Below is a small trained network, with its code and all its weights. Each question gives an input and a target symbol and asks what happens when units are switched off, that is, made to give their printed mean instead of their output.

import numpy as np


def w(rows, s, z=0):
    codes = np.array(rows[::2]) - 128.0
    scale = np.full(codes.shape[1], s)
    scale[-1] = z or s
    return codes * scale


def f(y):
    return y / 2 * (1 + np.tanh(0.7978845608 * (y + 0.044715 * y**3)))


def softmax(a):
    e = np.exp(a - a.max(-1, keepdims=True))
    return e / e.sum(-1, keepdims=True)


def log_softmax(a):
    a = a - a.max(-1, keepdims=True)
    return a - np.log(np.exp(a).sum(-1, keepdims=True))


def net(x, mask):
    ids = ['ΔΞΨαεζηπτ'.index(c) for c in x.split()]
    T = len(ids)
    res = E[ids] + P[:T]
    r = res
    for j in range(3):
        rows = slice(3 * j, 3 * j + 3)
        q, k, v = (r @ M[0][rows].T for M in (Q, K, V))
        z = softmax(np.where(np.tri(T) > 0, q @ k.T / 3**0.5, -1e9)) @ v
        o = O[0][rows]
        res = res + np.where(mask[j], z, o[:, -1]) @ o[:, :-1]
    y = f(res @ A[0][:, :-1].T + A[0][:, -1])
    res = res + np.where(mask[3:7], y, B[0][:, -1]) @ B[0][:, :-1]
    return log_softmax(res[-1] @ U[:, :-1].T + U[:, -1])


Q, K, V, O, A, B = {}, {}, {}, {}, {}, {}
E = w([
[129,170,175,213],'Δ',
[154,114,187,188],'Ξ',
[104,100,126,165],'Ψ',
[148,143,116,97],'α',
[155,123,78,62],'ε',
[121,93,143,103],'ζ',
[108,142,74,137],'η',
[119,255,121,79],'π',
[65,143,154,139],'τ',
],0.019)
P = w([
[149,63,162,155],'0',
[167,138,31,206],'1',
[78,113,171,72],'2',
[49,89,143,210],'3',
[185,158,15,200],'4',
[99,134,165,92],'5',
[24,73,146,193],'6',
[192,170,12,221],'7',
[116,146,170,118],'8',
[1,65,141,199],'9',
[199,181,14,244],'10',
[131,179,181,180],'11',
],0.0064)
Q[0] = w([
[199,66,106,164],'H0',
[35,118,17,176],'H0',
[11,125,175,150],'H0',
[249,117,146,139],'H1',
[89,135,184,84],'H1',
[167,58,157,112],'H1',
[71,111,146,116],'H2',
[141,233,150,95],'H2',
[91,112,109,63],'H2',
],0.018)
K[0] = w([
[179,50,131,126],'H0',
[30,117,9,125],'H0',
[5,149,139,179],'H0',
[241,84,137,165],'H1',
[69,92,166,130],'H1',
[134,77,177,61],'H1',
[80,142,213,116],'H2',
[197,206,78,83],'H2',
[78,137,143,90],'H2',
],0.018)
V[0] = w([
[216,43,172,151],'H0',
[153,31,120,5],'H0',
[183,182,225,126],'H0',
[171,73,126,54],'H1',
[73,151,148,134],'H1',
[93,157,127,19],'H1',
[188,94,93,126],'H2',
[131,104,244,128],'H2',
[238,170,91,166],'H2',
],0.011)
O[0] = w([
[18,78,49,99,40],'H0',
[12,125,94,194,3],'H0',
[72,95,153,97,85],'H0',
[105,64,130,65,22],'H1',
[141,188,134,173,180],'H1',
[254,143,165,85,101],'H1',
[140,140,67,91,83],'H2',
[183,79,170,138,124],'H2',
[95,64,117,59,109],'H2',
],0.01,0.006)
A[0] = w([
[77,119,254,132,72],'N0',
[200,8,53,232,86],'N1',
[141,198,199,124,254],'N2',
[54,81,183,26,30],'N3',
],0.0095,0.0031)
B[0] = w([
[139,246,88,92,165],'N0',
[90,184,221,19,156],'N1',
[101,39,122,124,250],'N2',
[209,138,124,159,146],'N3',
],0.013,0.017)
U = w([
[74,65,157,123,161],'Δ',
[217,245,84,131,7],'Ξ',
[102,110,164,140,147],'Ψ',
[159,96,55,99,146],'α',
[137,127,77,139,208],'ε',
[187,65,134,96,55],'ζ',
[142,2,107,219,253],'η',
[155,188,179,84,10],'π',
[142,180,173,235,162],'τ',
],0.0071,0.0033)

Each question gives the input, a string of symbols that net reads in full, and the target symbol t.
The units are the heads (3 rows each of Q, K, V and O) and the neurons (one row each of A and B). Each row of codes is followed by its name. A weight is (code - 128) times the scale printed after its matrix; where a second scale follows, it is the last column's (O, A, B and U).
mask holds one flag per unit, heads first, then neurons. A switched-off unit (its flag False) gives its mean, the last column of its rows in O or B, instead of its output. The means were averaged over made-up inputs and are rounded, as every weight is.
A unit's drop is (log p(t) with every unit on - log p(t) with that unit switched off) / (log p(t) with every unit on - log p(t) with every unit switched off).
The circuit of an input: a set's keep is (log p(t) with only the set's units on - log p(t) with every unit switched off) / (log p(t) with every unit on - log p(t) with every unit switched off). Starting from all 7 units, units are removed one at a time, each time the one whose removal leaves the highest keep (on an exact tie, the one counted first), for as long as the keep stays at least 0.8.
units of the circuit, in order: the units of the circuit, biggest drop first
top k neurons: the k neurons with the biggest drops, biggest first
which heads matter: for each layer, one digit per head in row order, 1 if its drop is at least 0.15 and else 0, layers parted by /
drop of u: that unit's drop, to one decimal
input Δ η ζ, target ζ: units of the circuit, in order -> H1, H0
input Ξ τ ζ τ ε ε ζ Ξ ε Ξ Ξ α, target α: units of the circuit, in order -> H2, H0
input ε Δ ζ η Ψ, target π: which heads matter -> 100
input Ξ η ε η τ α ζ η α ε α, target ε: top 2 neurons -> N2, N1
input ε ζ τ τ τ ζ ε, target τ: units of the circuit, in order -> H0, H2
input η Ξ ζ ζ τ π η, target ζ: which heads matter -> 110
input τ τ η α, target η: units of the circuit, in order -> N0, N1
input τ η τ η, target τ: which heads matter -> 001
input Δ τ Δ τ ζ π α, target η: top 3 neurons -> N2, N1, N0
input η Ψ Ξ Ξ τ π Ξ Ξ ζ η, target π: units of the circuit, in order -> N1, H2, H0
input ε π ζ τ Δ ζ Δ τ τ τ α, target ε: which heads matter -> 101
input τ τ π Ψ, target ζ: top 3 neurons -> N2, N1, N0
input Δ Δ ζ, target ζ: units of the circuit, in order -> H0, H1
input Ξ Ψ ε ζ, target π: top neuron -> N2
input ε τ ε η α α π ζ Ξ, target Ξ: which heads matter -> 110
input Δ Ξ Ξ, target Ξ: top 2 neurons -> N2, N0
input Δ η ζ τ Ξ Ψ τ Ξ, target Δ: which heads matter -> 110
input Ξ π τ τ η ζ τ ζ π Δ π, target ζ: which heads matter -> 100
input Ξ Ξ τ Ψ τ η α ε τ Ξ τ, target η: top 3 neurons -> N0, N1, N2
input Δ τ ε Ξ, target π: top neuron -> N1
input Ξ τ η, target η: top 3 neurons -> N0, N1, N2
input π τ η ζ τ, target η: top neuron -> N2
input Ξ π τ τ τ ε ε, target τ: drop of H0 -> 0.5
